Below is a small trained network, with its code and all its weights. Each question gives an input and a target symbol and asks what happens when units are switched off, that is, made to give their printed mean instead of their output.

import numpy as np


def w(rows, s, z=0):
    codes = np.array(rows[::2]) - 128.0
    scale = np.full(codes.shape[1], s)
    scale[-1] = z or s
    return codes * scale


def f(y):
    return np.maximum(y, 0)


def softmax(a):
    e = np.exp(a - a.max(-1, keepdims=True))
    return e / e.sum(-1, keepdims=True)


def log_softmax(a):
    a = a - a.max(-1, keepdims=True)
    return a - np.log(np.exp(a).sum(-1, keepdims=True))


def net(x, mask):
    ids = ['εζημξσψ'.index(c) for c in x.split()]
    T = len(ids)
    res = E[ids] + P[:T]
    u = 0
    for l in range(2):
        q, k, v = (res @ M[l].T for M in (Q, K, V))
        z = softmax(np.where(np.tri(T) > 0, q @ k.T / 2**0.5, -1e9)) @ v
        res = res + np.where(mask[u], z, O[l][:, -1]) @ O[l][:, :-1]
        u += 1
        y = f(res @ A[l][:, :-1].T + A[l][:, -1])
        res = res + np.where(mask[u : u + 12], y, B[l][:, -1]) @ B[l][:, :-1]
        u += 12
    return log_softmax(res[-1] @ U[:, :-1].T + U[:, -1])


Q, K, V, O, A, B = {}, {}, {}, {}, {}, {}
E = w([
[62,43,128,99,201,178,53,67,109,190,247,168],'ε',
[159,220,119,3,92,129,114,91,176,145,128,164],'ζ',
[192,93,193,107,112,52,122,157,145,185,89,212],'η',
[112,101,196,79,102,130,121,134,122,139,78,100],'μ',
[91,195,66,121,178,81,219,238,185,84,94,102],'ξ',
[67,94,113,171,22,175,96,96,101,112,141,155],'σ',
[209,129,132,83,58,176,125,164,117,87,184,205],'ψ',
],0.019)
P = w([
[108,79,180,97,125,101,146,159,91,110,183,209],'0',
[198,105,146,87,123,116,90,177,139,61,159,195],'1',
[150,80,101,87,127,95,141,154,166,81,133,119],'2',
[129,96,114,103,114,97,126,131,144,119,113,103],'3',
[108,170,107,130,108,147,105,143,86,155,120,142],'4',
[65,95,96,146,99,150,165,131,125,157,123,156],'5',
[103,179,114,136,119,136,125,124,121,131,133,82],'6',
[104,180,163,155,98,143,114,123,91,169,138,76],'7',
[124,107,100,103,144,107,153,86,162,78,135,11],'8',
],0.011)
Q[0] = w([
[109,75,162,131,106,143,97,104,82,54,135,188],'L0H0',
[114,126,137,71,205,161,161,90,156,254,143,132],'L0H0',
],0.0062)
K[0] = w([
[110,169,49,35,186,26,237,158,164,138,110,150],'L0H0',
[157,62,126,76,111,253,41,42,103,226,118,52],'L0H0',
],0.0052)
V[0] = w([
[157,112,39,53,139,153,154,73,165,218,150,174],'L0H0',
[165,123,233,94,152,178,143,1,170,102,73,188],'L0H0',
],0.0057)
O[0] = w([
[139,162,191,169,10,147,112,200,189,136,151,145,254],'L0H0',
[96,108,189,15,74,1,237,94,145,24,99,59,193],'L0H0',
],0.008,0.0063)
A[0] = w([
[89,82,139,132,134,169,39,179,66,52,49,123,88],'L0N0',
[159,150,113,99,115,112,97,102,172,113,131,164,93],'L0N1',
[50,161,107,71,61,132,157,58,117,89,159,85,155],'L0N2',
[181,108,113,149,177,101,158,132,75,141,113,175,8],'L0N3',
[159,177,112,64,121,96,141,93,139,176,159,188,88],'L0N4',
[126,120,54,69,42,124,82,150,227,113,108,140,31],'L0N5',
[144,70,184,144,150,91,136,145,175,137,106,154,157],'L0N6',
[195,197,124,80,132,136,139,112,135,204,89,132,226],'L0N7',
[125,132,123,86,61,141,137,122,137,79,45,183,134],'L0N8',
[165,169,2,215,169,173,104,130,171,139,79,175,143],'L0N9',
[66,132,118,107,130,148,205,88,78,102,92,61,206],'L0N10',
[158,159,254,120,125,86,106,145,136,126,129,164,187],'L0N11',
],0.0069,0.0011)
B[0] = w([
[91,81,148,110,169,129,72,115,149,40,116,117,147],'L0N0',
[90,163,129,192,73,126,161,156,79,104,108,98,188],'L0N1',
[87,87,152,142,136,158,108,83,65,146,107,130,239],'L0N2',
[86,71,94,141,139,117,88,253,120,155,191,127,132],'L0N3',
[162,43,100,187,150,35,87,116,72,63,168,61,213],'L0N4',
[135,178,133,91,113,82,87,144,85,143,120,88,252],'L0N5',
[53,196,95,120,124,131,204,92,192,138,104,142,150],'L0N6',
[99,76,123,167,145,139,87,101,126,57,117,105,196],'L0N7',
[51,116,157,68,133,117,123,92,104,94,156,79,231],'L0N8',
[74,125,104,131,78,115,211,105,179,135,137,91,147],'L0N9',
[144,100,116,154,110,188,114,186,205,204,184,56,149],'L0N10',
[90,120,48,91,137,133,161,82,156,126,85,164,210],'L0N11',
],0.0064,0.013)
Q[1] = w([
[104,131,165,191,159,204,252,105,176,68,171,184],'L1H0',
[249,197,17,113,145,170,130,207,140,173,125,117],'L1H0',
],0.0049)
K[1] = w([
[111,91,68,65,200,144,108,175,105,100,176,113],'L1H0',
[96,83,254,61,129,52,111,138,96,154,161,159],'L1H0',
],0.0066)
V[1] = w([
[77,119,177,138,37,112,154,254,180,152,199,52],'L1H0',
[136,89,161,105,181,112,112,178,46,88,198,106],'L1H0',
],0.0045)
O[1] = w([
[249,91,169,150,218,165,145,206,200,141,120,132,254],'L1H0',
[184,121,225,35,129,103,131,95,137,93,131,43,172],'L1H0',
],0.013,0.0064)
A[1] = w([
[139,139,194,162,36,174,123,194,122,72,155,169,103],'L1N0',
[117,164,94,185,157,86,175,178,108,161,87,215,35],'L1N1',
[165,20,105,85,102,96,92,109,125,131,120,196,139],'L1N2',
[166,77,97,106,148,171,174,114,157,154,226,86,183],'L1N3',
[131,205,66,130,210,43,202,184,146,151,125,89,252],'L1N4',
[163,60,109,172,72,241,130,193,139,112,94,122,177],'L1N5',
[145,176,104,46,158,144,201,186,93,122,130,159,115],'L1N6',
[73,187,114,44,128,129,55,116,138,189,52,122,160],'L1N7',
[78,135,176,120,193,172,43,132,191,172,79,119,165],'L1N8',
[93,175,74,128,224,144,54,153,241,255,157,175,153],'L1N9',
[150,182,173,32,101,191,120,118,132,91,195,126,145],'L1N10',
[145,78,105,154,122,56,90,167,231,150,139,11,169],'L1N11',
],0.0059,0.0024)
B[1] = w([
[131,54,77,51,106,85,109,107,121,97,35,34,177],'L1N0',
[187,175,137,113,180,203,134,100,106,102,176,93,138],'L1N1',
[239,83,155,192,63,100,35,153,202,128,171,128,188],'L1N2',
[189,219,115,183,126,107,184,175,174,137,148,189,182],'L1N3',
[97,57,210,152,162,43,112,139,70,219,126,230,166],'L1N4',
[49,158,150,119,91,125,76,83,101,131,149,199,181],'L1N5',
[113,80,103,126,86,109,148,124,93,205,36,148,148],'L1N6',
[103,117,143,73,142,140,199,81,234,153,108,173,187],'L1N7',
[112,80,33,160,100,11,234,100,140,93,161,150,174],'L1N8',
[94,103,201,153,130,96,159,50,82,106,71,55,172],'L1N9',
[165,125,195,65,137,84,130,83,150,253,132,161,254],'L1N10',
[167,166,128,85,152,120,10,69,81,89,118,142,252],'L1N11',
],0.0054,0.0099)
U = w([
[78,113,65,76,201,172,141,137,116,120,130,111,165],'ε',
[97,217,110,156,104,70,147,96,80,130,180,77,47],'ζ',
[96,157,109,168,144,107,156,180,100,37,170,100,42],'η',
[80,95,177,143,195,165,23,214,33,85,117,141,198],'μ',
[201,144,66,153,79,126,172,114,38,173,117,94,120],'ξ',
[96,137,3,193,99,29,118,138,107,127,128,117,249],'σ',
[84,214,83,109,118,134,13,180,153,220,208,144,147],'ψ',
],0.0061,0.0013)

Each question gives the input, a string of symbols that net reads in full, and the target symbol t.
The units are the heads (2 rows each of Q, K, V and O) and the neurons (one row each of A and B). Each row of codes is followed by its name. A weight is (code - 128) times the scale printed after its matrix; where a second scale follows, it is the last column's (O, A, B and U).
mask holds one flag per unit, layer by layer, with each layer's heads first. A switched-off unit (its flag False) gives its mean, the last column of its rows in O or B, instead of its output. The means were averaged over made-up inputs and are rounded, as every weight is.
A unit's drop is (log p(t) with every unit on - log p(t) with that unit switched off) / (log p(t) with every unit on - log p(t) with every unit switched off).
The circuit of an input: a set's keep is (log p(t) with only the set's units on - log p(t) with every unit switched off) / (log p(t) with every unit on - log p(t) with every unit switched off). Starting from the 12 units with the biggest drops (on a tie, the unit counted first), units are removed one at a time, each time the one whose removal leaves the highest keep (on an exact tie, the one counted first), for as long as the keep stays at least 0.8.
units of the circuit, in order: the units of the circuit, biggest drop first
top k neurons: the k neurons with the biggest drops, biggest first
top k neurons in layer l: the k neurons of layer l with the biggest drops, biggest first
drop when u is switched off: that unit's drop, to one decimal
input σ η ζ μ, target ε: top 2 neurons : L0N4, L1N7
input ζ ζ ξ, target μ: units of the circuit, in order : L1N4, L1N11
input ζ ε ξ σ ψ, target ψ: units of the circuit, in order : L0H0, L1N5
input ζ ζ σ ζ ζ ε, target ψ: units of the circuit, in order : L0H0, L0N4
input ξ ζ σ ζ μ ζ ζ, target σ: top 3 neurons : L0N4, L0N9, L0N8
input μ μ μ σ η, target σ: units of the circuit, in order : L0N6, L0N11, L1N10
input μ σ ξ ζ σ ζ ε, target σ: top 2 neurons : L1N8, L0N9
input ζ μ σ ζ σ η ζ ξ, target μ: units of the circuit, in order : L1N4
input ε μ σ η μ μ ξ σ, target σ: top 2 neurons : L1N8, L0N9
input σ ζ σ, target ζ: units of the circuit, in order : L0H0, L1H0, L0N8
input ζ η ε η, target σ: units of the circuit, in order : L0N11, L1H0
input ε σ η ζ ψ ξ μ ζ, target μ: top 2 neurons in layer 0 : L0N4, L0N7
input ψ σ ζ ψ ε σ μ, target ε: top 2 neurons in layer 0 : L0N4, L0N1
input ζ ζ ψ, target ξ: top 2 neurons in layer 1 : L1N6, L1N10
input ε μ ζ η ζ μ ζ μ σ, target μ: top 3 neurons in layer 1 : L1N11, L1N7, L1N5
input ζ ζ ξ ζ, target μ: top 2 neurons : L0N4, L1N11
input ζ η ε, target ψ: top neuron in layer 1 : L1N3
input ζ μ ψ, target ξ: top 2 neurons in layer 0 : L0N7, L0N0
input ζ ζ ζ η ζ, target σ: drop when L0N6 is switched off : 0.9
input ζ ζ μ σ, target μ: drop when L0N11 is switched off : 0.1
input ψ ξ η ψ, target ψ: drop when L0H0 is switched off : 0.6
input ψ ξ ε ζ σ ε, target σ: drop when L1H0 is switched off : 0.5
input μ ζ ζ, target ζ: top neuron in layer 0 : L0N1
